After every row comes one of two labels: whether the row has a hidden trait. Each part has its own trait and labels.
-51; 70; -105; -290; -43; 203; 1; 114; 10; 22; 64; 41; -15; -8; -55; -58; -15; -447; -33; -31; 75; 23; 4; -429; -22; 178; -96; 261; -412; 20; 186; 281; -30; 143 | (66)
-55; 90; -73; -243; -125; 211; -16; -18; 71; 2; 34; 62; -27; -31; -63; -26; -33; -412; -39; -182; -11; 33; 5; -305; -8; 172; -43; 281; -271; 69; 209; 205; -129; 149 | (66)
-53; 138; -114; -184; -18; 211; -23; 126; 133; 20; 11; -105; -36; -54; -39; 15; -11; -252; -72; 159; 41; 15; -55; -403; 61; 179; -116; 220; 8; 25; 128; 315; -77; 121 | (66)
-11; 54; -92; -537; -132; 249; -198; -82; -64; -22; 84; 16; -44; 1; -93; -52; -15; -689; -52; -36; 58; 32; 83; -379; -104; 241; 15; 336; -613; -11; 124; 242; -205; 113 | (66)
-71; -242; -144; -433; -221; -32; -246; -197; -160; 8; -33; -11; 65; -166; 48; -5; -63; -382; -204; 28; -30; 155; -145; -217; -127; -274; -183; -246; 282; 236; 57; 262; -30; 51 | (68)
-6; -212; -40; -412; -59; -403; -139; 408; 198; 145; 130; 0; 32; 7; -146; -79; 88; -340; -94; 2; 279; 58; -46; -270; 49; 29; -101; -31; -826; -25; 182; -18; -116; 81 | (68)
-43; -161; -57; -199; -69; -287; 1; 56; 88; -98; 140; -19; 33; -74; -57; -41; 44; -365; -63; -25; 147; 68; -92; -152; -30; -38; -125; -2; -379; 39; 114; 72; 10; 39 | (68)
-31; 134; 65; -293; -245; -567; -119; 716; 172; 99; -105; -102; 36; -142; -3; 49; 11; -571; 65; -249; 131; -9; -99; -180; 46; 263; 29; 382; -78; 175; 139; 351; -34; -38 | (66)
4; -187; -32; -351; -71; -506; -141; 190; 60; -58; 49; -91; 40; 31; -128; -44; 42; -292; -11; 26; 172; 65; -15; -252; 9; -68; -133; -143; -630; 21; 33; -14; -96; 91 | (68)
-63; 5; -92; -367; -180; 54; -253; 386; 83; -92; 199; -30; -30; -74; 35; 31; -12; -469; -4; -70; 179; 15; -73; -311; -32; 143; 8; 105; -697; 125; 78; 179; -50; 70 | (66)
-57; 46; -130; -147; -49; 108; -391; 147; 59; -217; 276; -49; -55; -53; -32; 58; -41; -540; -95; -52; 122; 61; 23; -334; -81; 191; -23; 173; -986; 156; -13; 165; -13; 192 | (66)
-51; -127; -104; -360; -54; -338; 48; 191; 59; -36; 59; -29; 29; -117; -69; -71; 28; -450; -47; 36; 170; 54; -45; -223; 24; 13; -107; -173; -379; 40; 101; 123; -82; 31 | (68)
-30; -93; -77; -167; -128; -584; -70; 290; 133; -51; 119; -1; 48; -93; -97; -70; 38; -373; -20; 49; 158; -31; -23; -233; 25; 115; -115; -83; -685; 21; 152; 184; -123; 98 | (68)
-86; 126; 72; -201; -121; -32; 5; -169; -88; -416; 127; 43; 39; -7; -38; 73; 0; -294; -91; -215; -35; 39; -20; -582; 121; 94; -142; -55; -581; -109; 69; 320; -69; -41 | (68)
-80; 138; -42; -253; -48; 148; 35; 463; 195; 29; -73; -6; -75; -45; 6; 20; -27; -284; -97; 137; 101; -20; -26; -632; 1; 140; -212; 176; -418; -44; 236; 322; -15; 153 | (66)
54; -98; 14; -296; -89; -379; -160; 401; 206; 18; 60; -51; 48; 60; -165; -63; 73; -338; -76; 57; 188; 70; -34; -218; 41; 6; -118; -31; -390; 63; 109; -53; -275; 96 | (68)
17; -189; -39; -344; -68; -652; -111; 355; 254; -34; 212; 31; 18; 4; -126; -55; 63; -262; -6; -45; 161; -5; -94; -180; 41; 35; -165; -45; -765; 75; 196; 90; -181; 83 | (68)
-131; -132; -116; -356; -118; -243; -60; -2; 8; -70; 140; -87; 55; -197; -32; -69; -67; -615; -151; -9; 87; 44; -64; -292; -109; -89; -129; -195; -143; 172; -28; 68; -35; 29 | (68)
60; -235; -30; -277; -49; -422; -204; 247; 170; 61; 93; -68; 17; 58; -127; -100; 57; -326; 3; -22; 274; 130; -20; -269; 77; 65; -131; -128; -561; 36; 153; 24; -135; 78 | (68)
